Here are made-up elements, facts about them, and rows of numbers that follow some of those facts. Name the element behind each unnamed row.

There are 4 kinds of fact about the elements: Φ, ω, Ψ, Σ.
bekos	Φ	448; bibem	Φ	448; bogrel	Φ	448; boklu	Φ	925; boplol	Φ	448; bramuri	Φ	925
bratim	Φ	925; bremes	Φ	448; bribro	Φ	448; briko	Φ	448; bristem	Φ	925; dadrefli	Φ	352
damo	Φ	925; datek	Φ	352; dener	Φ	448; doke	Φ	448; drefa	Φ	925; dreklo	Φ	448
drelas	Φ	925; drepen	Φ	448; drigis	Φ	448; drigron	Φ	448; drodo	Φ	448; droplor	Φ	352
droris	Φ	352; druba	Φ	448; druren	Φ	352; durus	Φ	448; duten	Φ	925; fadruk	Φ	352
famas	Φ	925; fepal	Φ	352; fleder	Φ	448; flefi	Φ	352; flekli	Φ	352; flelin	Φ	925
flirar	Φ	448; flirum	Φ	352; flobek	Φ	925; floske	Φ	925; flubrok	Φ	352; fluplopok	Φ	352
fofam	Φ	925; fubru	Φ	448; gagra	Φ	925; gaplok	Φ	448; geditrom	Φ	925; getrir	Φ	352
gevan	Φ	925; giklos	Φ	925; gistastas	Φ	925; gizel	Φ	448; gogom	Φ	352; grasko	Φ	352
gredris	Φ	352; grege	Φ	448; grina	Φ	925; grinimu	Φ	925; grizi	Φ	448; guves	Φ	352
kavil	Φ	352; keflim	Φ	448; kekun	Φ	925; kida	Φ	448; klemusen	Φ	925; klume	Φ	925
kopar	Φ	448; koto	Φ	352; kovur	Φ	925; lafi	Φ	448; laskur	Φ	448; lebraskol	Φ	925
ligril	Φ	925; lipin	Φ	925; lupa	Φ	925; mastu	Φ	925; megir	Φ	448; mekon	Φ	925
metol	Φ	448; metragon	Φ	925; mevu	Φ	925; moklas	Φ	448; momar	Φ	352; morom	Φ	352
moskar	Φ	925; mulin	Φ	925; nadi	Φ	352; navok	Φ	352; negem	Φ	925; nustik	Φ	925
pagar	Φ	925; paplok	Φ	925; pazul	Φ	448; plebun	Φ	352; plepeplu	Φ	925; plidi	Φ	925
plistek	Φ	925; plogrelem	Φ	925; plostuk	Φ	448; poflavek	Φ	352; pudrik	Φ	448; raska	Φ	352
rasti	Φ	448; roben	Φ	448; robrik	Φ	352; satrum	Φ	448; satuk	Φ	925; sekluk	Φ	352
skaposan	Φ	352; skasigir	Φ	352; skastis	Φ	925; skizu	Φ	925; skotila	Φ	352; skotrir	Φ	352
soflus	Φ	448; sotosu	Φ	448; stasir	Φ	448; statran	Φ	925; steplus	Φ	925; stetotrel	Φ	352
stevofon	Φ	925; stidum	Φ	925; stogoge	Φ	448; sudril	Φ	925; tamek	Φ	448; teflu	Φ	925
teplam	Φ	448; tomun	Φ	925; tragri	Φ	352; trefi	Φ	352; tripes	Φ	448; troki	Φ	448
truflom	Φ	448; trutas	Φ	448; valu	Φ	925; veso	Φ	448; vuga	Φ	925; vugis	Φ	448
zefik	Φ	448; zograk	Φ	925; zotrin	Φ	448; zubrik	Φ	925; zunas	Φ	352; bremes	ω	gaplok
dadrefli	ω	kekun; damo	ω	bekos; dener	ω	bibem; doke	ω	moskar; drefa	ω	durus; dreklo	ω	lupa
drigis	ω	teplam; drigron	ω	zefik; droris	ω	plistek; durus	ω	stogoge; fepal	ω	megir; flefi	ω	laskur
fluplopok	ω	mevu; fofam	ω	keflim; lafi	ω	dadrefli; ligril	ω	dener; lipin	ω	lebraskol; metragon	ω	skastis
momar	ω	navok; negem	ω	gevan; pagar	ω	nadi; pazul	ω	gogom; plepeplu	ω	rasti; plidi	ω	sotosu
pudrik	ω	vuga; rasti	ω	teflu; roben	ω	bremes; skaposan	ω	bristem; skasigir	ω	kopar; skastis	ω	drepen
skotila	ω	steplus; stasir	ω	geditrom; statran	ω	droplor; steplus	ω	drigis; stidum	ω	pazul; teflu	ω	truflom
teplam	ω	trutas; trefi	ω	morom; zubrik	ω	grege; bekos	Ψ	briko; bekos	Ψ	koto; bogrel	Ψ	morom
damo	Ψ	getrir; dreklo	Ψ	plostuk; druren	Ψ	plidi; druren	Ψ	doke; duten	Ψ	datek; fadruk	Ψ	fluplopok
fadruk	Ψ	plostuk; famas	Ψ	lafi; famas	Ψ	momar; famas	Ψ	skaposan; famas	Ψ	guves; fleder	Ψ	keflim
flelin	Ψ	troki; flirum	Ψ	briko; flirum	Ψ	skotrir; flobek	Ψ	mevu; gagra	Ψ	drefa; gaplok	Ψ	veso
giklos	Ψ	sudril; giklos	Ψ	plebun; grasko	Ψ	klemusen; gredris	Ψ	nadi; grina	Ψ	skotila; grina	Ψ	bramuri
klume	Ψ	drodo; laskur	Ψ	bristem; laskur	Ψ	moklas; lipin	Ψ	drelas; mastu	Ψ	zotrin; mekon	Ψ	briko
moskar	Ψ	gogom; negem	Ψ	kovur; nustik	Ψ	morom; nustik	Ψ	geditrom; pazul	Ψ	kekun; pazul	Ψ	bramuri
plepeplu	Ψ	zotrin; plepeplu	Ψ	skotrir; plepeplu	Ψ	drigron; raska	Ψ	megir; raska	Ψ	koto; robrik	Ψ	kekun
robrik	Ψ	tomun; satrum	Ψ	tomun; satuk	Ψ	drelas; soflus	Ψ	getrir; statran	Ψ	plebun; statran	Ψ	steplus
statran	Ψ	teflu; stetotrel	Ψ	skotrir; stetotrel	Ψ	guves; stidum	Ψ	kovur; tamek	Ψ	drefa; tamek	Ψ	tomun
tamek	Ψ	guves; tragri	Ψ	flubrok; tragri	Ψ	drigron; tragri	Ψ	bremes; truflom	Ψ	veso; trutas	Ψ	trefi
trutas	Ψ	teflu; zubrik	Ψ	grinimu; bekos	Σ	morom; bibem	Σ	truflom; bogrel	Σ	datek; boklu	Σ	metragon
boplol	Σ	pudrik; bramuri	Σ	tripes; bratim	Σ	bremes; bribro	Σ	flelin; bristem	Σ	morom; dadrefli	Σ	morom
damo	Σ	flefi; doke	Σ	flobek; dreklo	Σ	kekun; drelas	Σ	drefa; drepen	Σ	gistastas; drigis	Σ	flefi
droplor	Σ	flobek; droris	Σ	datek; druba	Σ	flirar; druren	Σ	navok; durus	Σ	lebraskol; duten	Σ	gizel
fadruk	Σ	datek; famas	Σ	fubru; fepal	Σ	navok; flirum	Σ	dener; floske	Σ	kekun; fluplopok	Σ	flelin
fofam	Σ	flobek; gagra	Σ	pudrik; gaplok	Σ	plebun; geditrom	Σ	gizel; getrir	Σ	fubru; gevan	Σ	plistek
gogom	Σ	truflom; grasko	Σ	plebun; gredris	Σ	fubru; grege	Σ	zubrik; grina	Σ	flefi; grinimu	Σ	gizel
grizi	Σ	pudrik; guves	Σ	kekun; kavil	Σ	fubru; keflim	Σ	drefa; kida	Σ	bremes; klemusen	Σ	plebun
klume	Σ	drefa; kopar	Σ	briko; koto	Σ	drefa; kovur	Σ	troki; lafi	Σ	fleder; laskur	Σ	navok
ligril	Σ	datek; lipin	Σ	navok; lupa	Σ	giklos; mastu	Σ	troki; megir	Σ	datek; mekon	Σ	flirar
metol	Σ	briko; mevu	Σ	troki; moklas	Σ	morom; momar	Σ	giklos; moskar	Σ	drigron; mulin	Σ	fleder
nadi	Σ	morom; negem	Σ	tripes; nustik	Σ	metragon; pagar	Σ	drodo; paplok	Σ	kekun; plepeplu	Σ	truflom
plidi	Σ	datek; plogrelem	Σ	drefa; plostuk	Σ	fubru; poflavek	Σ	bremes; raska	Σ	metragon; rasti	Σ	briko
roben	Σ	troki; robrik	Σ	drefa; satrum	Σ	gizel; satuk	Σ	troki; sekluk	Σ	flefi; skaposan	Σ	lebraskol
skasigir	Σ	drefa; skastis	Σ	fleder; skizu	Σ	zubrik; skotila	Σ	troki; skotrir	Σ	flirar; soflus	Σ	bremes
sotosu	Σ	briko; stasir	Σ	pazul; statran	Σ	flefi; steplus	Σ	kekun; stetotrel	Σ	flobek; stevofon	Σ	morom
stidum	Σ	fleder; stogoge	Σ	fleder; sudril	Σ	flekli; tamek	Σ	flirar; teflu	Σ	pazul; teplam	Σ	truflom
tomun	Σ	flubrok; tragri	Σ	plistek; trefi	Σ	fleder; trutas	Σ	kekun; valu	Σ	bremes; veso	Σ	flefi
vuga	Σ	briko; vugis	Σ	zubrik; zefik	Σ	flefi; zograk	Σ	flirar; zotrin	Σ	gizel; zunas	Σ	metragon

Some elements and their rows:
momar: [ 13   0  20  -8  -6   4  17   1   9  20   0 -23 -11   1   1 -16  13   2
  22   0  -4  11   4   6 -14 -12   7  -8]
flubrok: [ -2   9   5 -20   5 -14  10  -6  -1  22  -5  -6 -17  -1   3 -18  -5   6
  25   4 -17 -14   8   6  -8 -23  10 -17]
keflim: [-23   3 -17  11  -7  14  12  11 -43  11 -21  23  -8  -4  18   6  11  10
  20 -12  34 -17  18  14   0  -9  -3 -40]
gagra: [ -1  -4  -4  13   3   5  -4  -4   4 -20   1   7   6   8   4   3  -6 -12
 -18   4   5   0 -12  -9   2   7 -11  11]
bremes: [  0  13  -6 -13   4 -11  -6  14   1  26  -9  -2  -2  -8   0  -5  -4   9
  19  -5  -8 -12   1  14  -5 -18  10 -13]
flekli: [-10   5   3 -11  10  -6   6  -1   1   3   5  -2  -9   4   4 -13 -12  -1
  10   2 -17 -17   2  -3  -4 -17  -1  -5]
droplor: [ -9  11  -7   2  -8  -6  10  -7  -5  -5  -4   3  -3  -2  -2  -4  -3  -3
  -9  -1 -15 -16  21  -1   1  11   5  -8]
famas: [ -1  -5  -5  13   3   3  -3  -4   4 -19   1   6   7   8   3   4  -3 -12
 -19   3   4   1 -13 -10   2   7 -11  11]
negem: [ 23  -7  10  20   4   0  -7   5  20 -13  21  -3  -3   8   0   8 -18 -26
 -21  10 -13  13 -26  -7  -1  12  -5  32]
sekluk: [ -3   6  12 -11   2  27  11  -1   0 -16   7  -2  -4  -5  -7 -10  -6  -4
   3  17   3  17  21   2  -6   9  -2 -10]
koto: [  6   8   0  10 -12   4  27   1 -18  21   1   2 -31  -1   2  -2   0  -8
  19  -7   5   1  17  11   4  -4  17 -18]
roben: [ 14  -3   9   3  -8  14   0  18  15   3   0 -13   9   7  -3  -1   4  11
   7 -10   8   8 -11   4  -2  -1  -7  14]
zefik: [ -9  15 -10  -6   0  20  -7  11  -8 -16   0  15   9 -16 -10   9 -12   2
  -6   9   5   9  28  10   4  18   3 -14]
veso: [  1   0  12 -13   4  23  -3  17 -15  -4  -5   6   1 -18  11   3   1  11
  10  25  15  20  11  16 -22   8  -9 -24]
stetotrel: [ -9  -5   6   8  -2   6   8  -1   5 -19  11  -1   5   7   4  -4  -4  -6
 -12  -1  -9  -7   3 -11  -1   8 -11   9]
nadi: [-11  11  -5  -7 -13 -11  15  -9  -9   9 -15  -3   0  -6   2 -11  14   7
   4  -3  -8 -15  26   4  -7   0  10 -23]
kavil: [-2  1  8 -1 -8  1 12 -3  4 -2  2 -7 -2  2  0 -7  4 -2  0 -1 -9 -4 11 -3
 -4  3  0 -2]
paplok: [ -9  -8   1  11   6 -14  -3  -3   3   5   5  -4  16 -10   8   2  15 -21
 -13   0  -4   7  -4  -4  -9   2   6  -9]
datek: [  7   9   6 -18   1 -23   7  -5   4  24   0 -10 -17  -5   2 -13  -4   0
  16   4 -29 -12   7   6 -12 -15  14 -12]
laskur: [ -1   5 -10  15  -4 -12 -12  13  -6 -12  11  18   7 -10   4  23 -20  -8
 -25   5 -22 -14   4   5  -4  29   0  10]

Which element is each row?
No name comes twice in this set of rows, the named rows included.
[ -2   0   0   1  11  29  -5  -2   2 -35   6  10   5   1  -4   1 -11 -15
 -16  21  16  18   2  -5   1  12 -13   3] | grina
[ -2   4  21 -25  22  34   6   8  10 -12  12  -9  -7  -1  -4 -20 -18  -6
  20  21   4  21  11   2 -10 -18  -7 -11] | flefi
[  2   3   9  -6  -9  -3  15  -3  -1  10  -5 -11  -7  -4   2 -10  11   4
  12   1  -6  -2  13   3  -9  -1   4 -11] | getrir
[-20  -8  -6 -11   7  24  -7   9 -11 -29 -20  17  12  22  18  -6  -8  34
   9  -3  25 -29 -19 -11   0 -16 -44   7] | fleder
[ -7  19 -10  -6 -14  -9  16  -8  -7  11 -17  -4  -6  -5  -4 -11   6   3
   6  -4  -7 -15  29   9  -1   1  14 -22] | gogom
[  5   2   9 -16  10  -3  -6  17   6  32  -1 -11  -3  -3   2  -8  -1  10
  31  -5  -2   2  -9  11  -9 -27   5  -8] | drigron
[  4   1 -12  24  -4   7  10  -1 -16   3  -1  15 -21   8   3   8  -5 -21
   0  -5  19   4  -2   5  10  -2   7  -3] | plogrelem
[-16   2 -13  14  -4  -3 -11   9  -2 -18   6  13  22  -4   0  15  -8  -3
 -24  -8  -9 -17   7  -3   7  22  -3   6] | bekos
[ 14   5  -7  12   9   5  14   7 -14  33  -4   6 -39   8   7  -4  -9 -21
  32  -7  18   5 -12  14   3 -39  12 -17] | drefa
[  6  -4  10  19  -4  17  27   8  -7   8  14  -5 -21  12   4  -4  -3 -15
  17 -13   8   7   2   2   2  -9   3  -1] | skasigir
[  0  -6   0  12   5  18  -4  -3  27 -17  10 -11  15  19 -16  -7   3 -17
  -9 -19  13  12 -13 -15  21  -5  -3  26] | lipin
[ 17   8 -11   4 -11   4   1  -8   7 -10 -20   2  -8  11  -4  -5  -2   3
  -5   4  10  -2  -9  -1   4   3  -6  11] | skastis
[  6  -2   4  -5  15   0  -4   3  12   6  -3  -7  -5   9   7 -13  -6 -10
  10   3   4  -1 -21  -2  -6 -28  -6   1] | metragon
[  7  14 -18  16 -10   5  11  -7  -5  22  -6   2 -22   9 -18   0   2 -16
  15 -22  21  12  13   8  30 -10  29  -6] | drelas

The same elements again, as new rows of numbers:
Some rows with their names:
moskar: [  2   3  -2 -13  -3   2  -1  -3   5 -11  -1  14  -1   6   3   1   0  -2
  -5  13  -2   5   0  -6  12  20 -12   5   5  19  -8   5  -7 -13   3 -14
  14   1  -8  -8   6]
skasigir: [ -7   4  -2  11   1   9   7   8  15  13   8 -13  -8  -4   4   0   4   4
   9 -13   4  -6  -5   7  -2 -17  21   4   1  -7   4   1   1  13  11   9
   2   3  10  15  -4]
flelin: [ -1   0   3  -9   5   2  11   4  -8  -4 -18   2   1  14  -2   3   0  -4
  -4 -14   0  20  -1  -4 -15  20  -5  -5   6   9  -7 -12   2  -3   9 -18
  -3  -9  11 -15   7]
geditrom: [  4  -5   5 -10  -4  -4  -5  -9  12  -8  -5  16   3  -2  -8  -6  -2 -10
   4   8  -4   0   1 -11  13  17 -15   4  -6  10   0   5 -15  -7  -2 -13
  11   2 -13 -11   4]
plistek: [  6  -3  -3   2  11   3   4 -17   2  15 -19   3  -1   2  -6  11  -9 -10
  -7  -5 -11   9   5  -2 -10  20 -15  12   8  28  -7 -20   6  -5  -3  -6
 -13   4 -10  -8   2]
sotosu: [  7   3  -6   8   1  -3  -8 -12   2   9   6   7  -4  -7   4   4  -2   1
  -7  11  -8  -6   2  -9   9  -3  -9  12   2  16  -6   0   7 -10 -14   5
   0   5 -24   6  -1]
dadrefli: [-6 -1 -5  9  1  9  0 -5  6 12  8  0 -6 -5  6  7 -7  1  3  1  3 -8 -6  3
  5 -9  3  8 -4  5 -1  1 -3 -3  0  8 -3  3 -7  6 -3]
pagar: [-10   4   3  -8  -7  -1  -1  11   1  -8  -1  -5   2   6  -2  -8   2  -2
   3 -11   6   3   0   4   3   3   6  -9   0 -27   5   7 -19   3  13  -3
  10  -6  19   0   0]
doke: [ -4   2   8   4  -8 -11  -2  15  -3  -7   5  -3   2  -1  -2 -14   4   2
   5 -14   5  -2  -2  -8  -2 -14   6 -12 -11 -34   6   9 -10   4   2   0
   4 -10   7   2   1]
briko: [ 13  -5  28   2  12 -22  11   8 -15  -6 -17   5   6   2   5  -7   2  -8
  11  -5   4   8   4 -13 -18   4 -11 -19 -11 -13   6 -12  11  15  -6  19
 -17  10  -5 -14  11]
flekli: [  1  -9   9   3   6   5  17   7  -4   0 -12   6   2   6  -2   3   0  -1
   7 -13   6  13 -11  -5 -19   6   0  -7  -9  13  -3 -11   8   0   5 -14
 -10  -7   5 -17   8]
grinimu: [ -3  -2   5  -8  -6  -5  -5   0   7  -9  -5   6   4  -1  -8  -9   0  -7
   5   0   0  -1   1  -3   8  10  -4  -2  -7 -11   4   7 -18   0   4  -8
   9  -1   3  -6   1]
drigis: [  3 -28   8 -21 -12  10 -48   0 -37 -42  -1 -25  19  -8 -34 -14  55  -2
   4  29 -19   3  10   9  -2 -26  22  -8   0  35  16  15  64  13 -16 -31
   5   0  22   0 -10]
flirum: [  1   7   8 -11   6   4  14  14  -9 -15   8   7  -2   9  30   7   5   9
   6  22  15   5  -4   6   5   5   2 -14   4   4  -2   6  11   3   8  23
   5  15   4  -4  10]
kovur: [ -5  -2  -1   2   0  -1 -13 -13  10  11  -4  -4   1  -8  -9  -3  -8 -11
   3  -3  -6 -10   6   3   8   2  -4   9  -3  -9   7   0 -15   3   1   6
  -1   5  -3   6  -5]
truflom: [ 12   3   4   3   7  -4  17   3  -8  -2  -9  18  -3  10   6   6  -3   2
  -9  -7   0  18  -6 -21 -13  15 -17  -1   2  22 -15 -12  10 -16  -5 -15
  -5  -8 -17 -17  13]
tomun: [ 15  -9  -2 -12  -5 -14   7  -5  23 -12   3   5  14  -8 -20 -10 -15   4
   1  13   0 -17   2  18   2  11  -1 -10  -9 -21  11   8 -25  12  -7  -5
  -1  -4   9 -11 -13]
mekon: [ -2   9   7 -17   3  -2   3   8  -7 -15  -3   4  -1  10  18   1   4  -1
   1  15   7   7   5   2   9  15  -5  -9   9  -5   0   4  -3   2   9  15
   9  12   7  -3   9]
laskur: [  8   6  -3  -5  -4  -2  -1   4  -5 -11   8  16  -5   6  11   1   5   8
  -9  12  -1   7  -4 -16  10   4 -10   1   4  21 -12   6   7 -18  -6 -11
  12  -3 -16  -3   7]
lebraskol: [  8  -5   6  -8   6  -2  10  -6   1  -3 -20  13   3   8  -7   3  -3  -8
  -2  -4  -4  16  -1 -10 -11  26 -17   0   0  24  -7 -14   1  -7   0 -19
  -4  -3  -6 -21   8]

Rows to name:
No name comes twice in this set of rows, the named rows included.
[  2 -25  -6 -25  -2  14 -63 -24 -36 -21  -1 -24   3 -11 -17   2  49  -1
  -6  32 -26   3   8   8  10 -22  20  14   9  77   1   4  74   7 -24 -30
   1   2   1  12 -15] | trutas
[  4   0  13  11   8   0   6  -2  16  10   1  -2  -5  -9   9  -2   4  -8
  19   5   1 -10   1  -1   3  -9   6   4  -4   3   8  -3   6  17   3  27
  -2  23  -9   9   3] | koto
[ 21 -16  -1 -10   5 -12  15 -14  15  -3 -15  16  12  -2 -22  -1 -20  -1
  -4   2  -4  -2  -3   6 -14  27 -15  -4  -8  11  -1 -12 -13   2 -12 -22
 -14 -10  -5 -26  -7] | kekun
[  8 -18  14   3   7  -2  10  -6   2   1 -16  18   4  -2  -8   1  -5  -9
  12  -7   1   7 -12 -15 -12  11 -12  -2 -20  25  -3 -12   2  -4  -4 -17
 -12  -3 -15 -24   6] | morom
[-18  13  -7  -1 -13  17   6  20  -8 -11   3  -6   3  15  -5  -1   8   1
  -6  -9   4  12   3  -1   0   2   3  -2  11 -21  -1  10 -10 -14  20 -14
  18  -9  24   1   7] | statran
[  3  -2   8  13 -12  -4   1  10  -1 -10   6   7  10  -3 -15 -12   6  -4
   5   1  -3  -4   2 -15  -1  -9  -8  -6 -10 -20   7  10  -2  -8  -4  -4
   6   0  -6  -5   5] | veso
[  9   3   2   8  -9   0   6   6  -3 -12   8  17   7   1  -6  -3   4   0
  -4  16  -5   1   2 -18   4   1 -17   1  -1   7  -3   9   6 -19  -7  -7
   9   3 -17  -8   8] | zefik
[  7   1   5  -1  -4 -18   7  15   3 -11  10  -2   7  -3   0 -12  -5  11
   2  -1  10 -12   0   9  -4 -10   8 -20  -8 -43   9  10 -12  13  -5  13
  -3  -6  11   0  -6] | lafi
[  7   3  -9 -17  -4  -3   9   3   8 -15   5   4   6   5   0   0  -8  11
  -8  15   4  -3   2  16   4  15   1  -8   8  -5  -1   7 -11   0   0  -6
   7  -4  13  -7  -6] | gagra
[  7  -8  -3  -9  -8  -9   1  -4  19 -10   2   5  11  -6 -21 -10 -10   1
   1   3  -1 -11  -1   9   3   9  -1  -4  -9 -16   7   8 -23   4  -2 -14
   4  -9   6 -10  -9] | bramuri

Now the same elements, written a new way:
Some rows with their names:
sekluk: [ 20 -13  -1 -15  31  -4 -16   3   8  11 -10  -8  -6   9   2  17 -15   2
  -9 -15  -7   2  -4  -1 -31   7  -1   7]
drigis: [ 11  -6  -2 -12  28  10 -10  -4   4  15  -5 -11 -13   9   4  12 -12 -17
  -5   8 -14 -15  -7   0 -26   1  -9  10]
skizu: [ 15   1  -5   5  27 -18  -8  -5  -9   8  -9  -3 -21  12 -10  29 -21  -4
  -9  -7  -8   7   4  -5 -17  12  -8   0]
fepal: [ 24 -14  -9   5  13 -26 -21  18   4  -1 -10   5 -17  22 -11  27 -10  12
  -4 -10  -7   0   3 -18 -27   7   5  -2]
kida: [ 22  -9  -9   1  21  -7 -14   2 -11   8  -6   1 -14  19  -9  27 -18 -16
  -1   2 -15  -4  -3   2 -14   3  -6   4]
zefik: [ 41  12 -13 -37  38  21  -3 -39   1  32 -23  -4 -29   4  -4  43 -22 -32
   2 -18 -20  -2 -44  23 -22  14  54  30]
soflus: [ 20  -7 -10   2  23  -4 -10   7 -11   5   0   5 -11  20 -18  26 -16 -19
  -8   3 -15  -2  -4   1 -14   2  -5   6]
drepen: [ 29  -6  -6  -9  31  -1  -8  -7 -16  13   0   2  -8  16  -2  27 -26 -19
  -2   2 -12   3  -2  21 -10   6 -13   6]
raska: [ 22 -11 -10 -11  39 -15 -15  15   0  -7   1   8 -15  13 -16  17 -15   6
 -21   4 -14  15  -5   4 -18  10   5  -6]
gistastas: [ 19  -2   8   3  18 -15 -13  -7  -6  -6  -5  -4 -21   3 -10  35 -13  -8
 -11  -8   5  -3  12  -1  -3  14  -2   1]
zograk: [ 15   2  -6   5  27 -18  -7  -4  -9   5  -9  -4 -20  14 -10  30 -21  -4
  -7  -8  -8   8   2  -6 -16  14  -8   0]
dadrefli: [ 29  -3 -11  -6  25 -18  -6  11  -2   6  -5   5  -9  21  -5  19 -24  11
  -6  -5 -11   3   5   2 -21   6  -3   2]
getrir: [ 33 -13  -8  -6  21 -22 -16   1  -4  11  -9  -1 -15  23   7  25 -19  14
   5 -10  -7  -1   2   0 -24  12  -4   0]
bribro: [ 21  -8  -8   0  20  -8 -14   1 -11   9  -4   0 -14  17  -9  28 -15 -14
   1   3 -13  -3  -1   3 -16   2  -4   2]
teplam: [ 17  -5 -12  -5  21  -5  -9  -2  -6   8  -2   4 -18  20  -3  18 -14 -12
  -1  15 -12 -13  -1   1 -17   4 -10   2]
guves: [ 32 -13 -28 -14  16 -31 -24 -12   8  -6 -31   1 -14   7  14  30 -14   0
  13   1  -4   9   5  10 -48  24  -5 -27]
fofam: [ 10  -3  -4  16  16 -26 -15   6  -4   2 -13  -5 -26  14 -18  33 -12   0
  -9 -11  -8   3   5 -24 -21   8   2  -4]
megir: [ 41  -7   3  -6  39  -7  -7  -1 -20  12  -2 -11 -13  12   3  30 -31 -10
  -1   3 -36  11   6  28  -5   2  -3  -2]
tragri: [ 22 -13 -11 -11  41 -13 -14  15   3 -11  -1   8 -15   9 -20  17 -15   5
 -24   9 -16  17  -3   6 -18  13   9 -11]
skotila: [ 21   1 -26  -4   1 -27 -17   5  12   0 -19   8 -17  23   3  16 -11  11
   9   3   3 -15   6 -19 -42  11  -6  -7]

Which element is each row?
No name comes twice in this set of rows, the named rows included.
[ 19   4   1  19  16 -29  -8  10  -4   7 -11 -13 -26  18  -8  30 -18  10
  -3 -11 -19  -1  16 -23 -19   5   4  -3] | plidi
[ 22 -13 -13 -16  42 -16 -16  14   5 -15  -4   5 -15   5 -15  17 -14   4
 -21  11 -21  20  -1   8 -22  13  11 -18] | flirum
[ 13  -9   5   6  37 -17  -4  -4 -23   9   0 -12  -4  14   5  19 -30  -1
  -4  -5  -4  11  22  12 -10  12 -50  -5] | geditrom
[ 26   5 -13 -10   9 -16 -14 -34  -6  -5 -24   1  -7  -1  10  42 -20 -23
  11 -11  20   2  13  23 -23  25 -22  -8] | kekun
[ 21  -4 -20 -16  31 -16 -18  10   9 -17 -13  11  -6   3 -15  19 -16  -2
 -16  10 -16  22   5  11 -33  11   8 -21] | stetotrel
[ 17 -11 -16  10  13 -17 -17  10  -3   1  -7   2 -26  22 -12  22  -7  -9
  -1   9 -15 -15  -4 -18 -22   3  -1  -2] | roben
[ 36 -23   5 -12  26 -22 -25   0   5 -12  -4  -2 -23   3   7  28  -8  12
  -5   4  -5  -2  10  11 -10  16  11 -14] | flubrok
[ 22 -15   4  11   2 -13 -26  10  -1  -7  -3   0 -21  11 -15  37   1 -14
  -4   1  -5 -18   7 -11  -8   1  10   0] | pudrik
[ 27 -13  -6   2  19 -12 -14  -4 -12  15  -8  -5 -20  21   3  30 -17  -8
   9   1 -16  -8  -1   2 -16   5  -6   3] | plostuk
[ 31 -12   2  -9  14 -15 -19   4   0  -7  -3   7 -12  13  -4  29 -11   4
  -9  -8   7  -6   9   6  -8  13   2   2] | flekli
[  4 -20  -3  18  12 -17 -23  25  -6  -1   4  -3 -10  19  -9  14  -4  -6
  -4  15 -16 -13  18 -18 -19  -6 -31  -8] | stasir

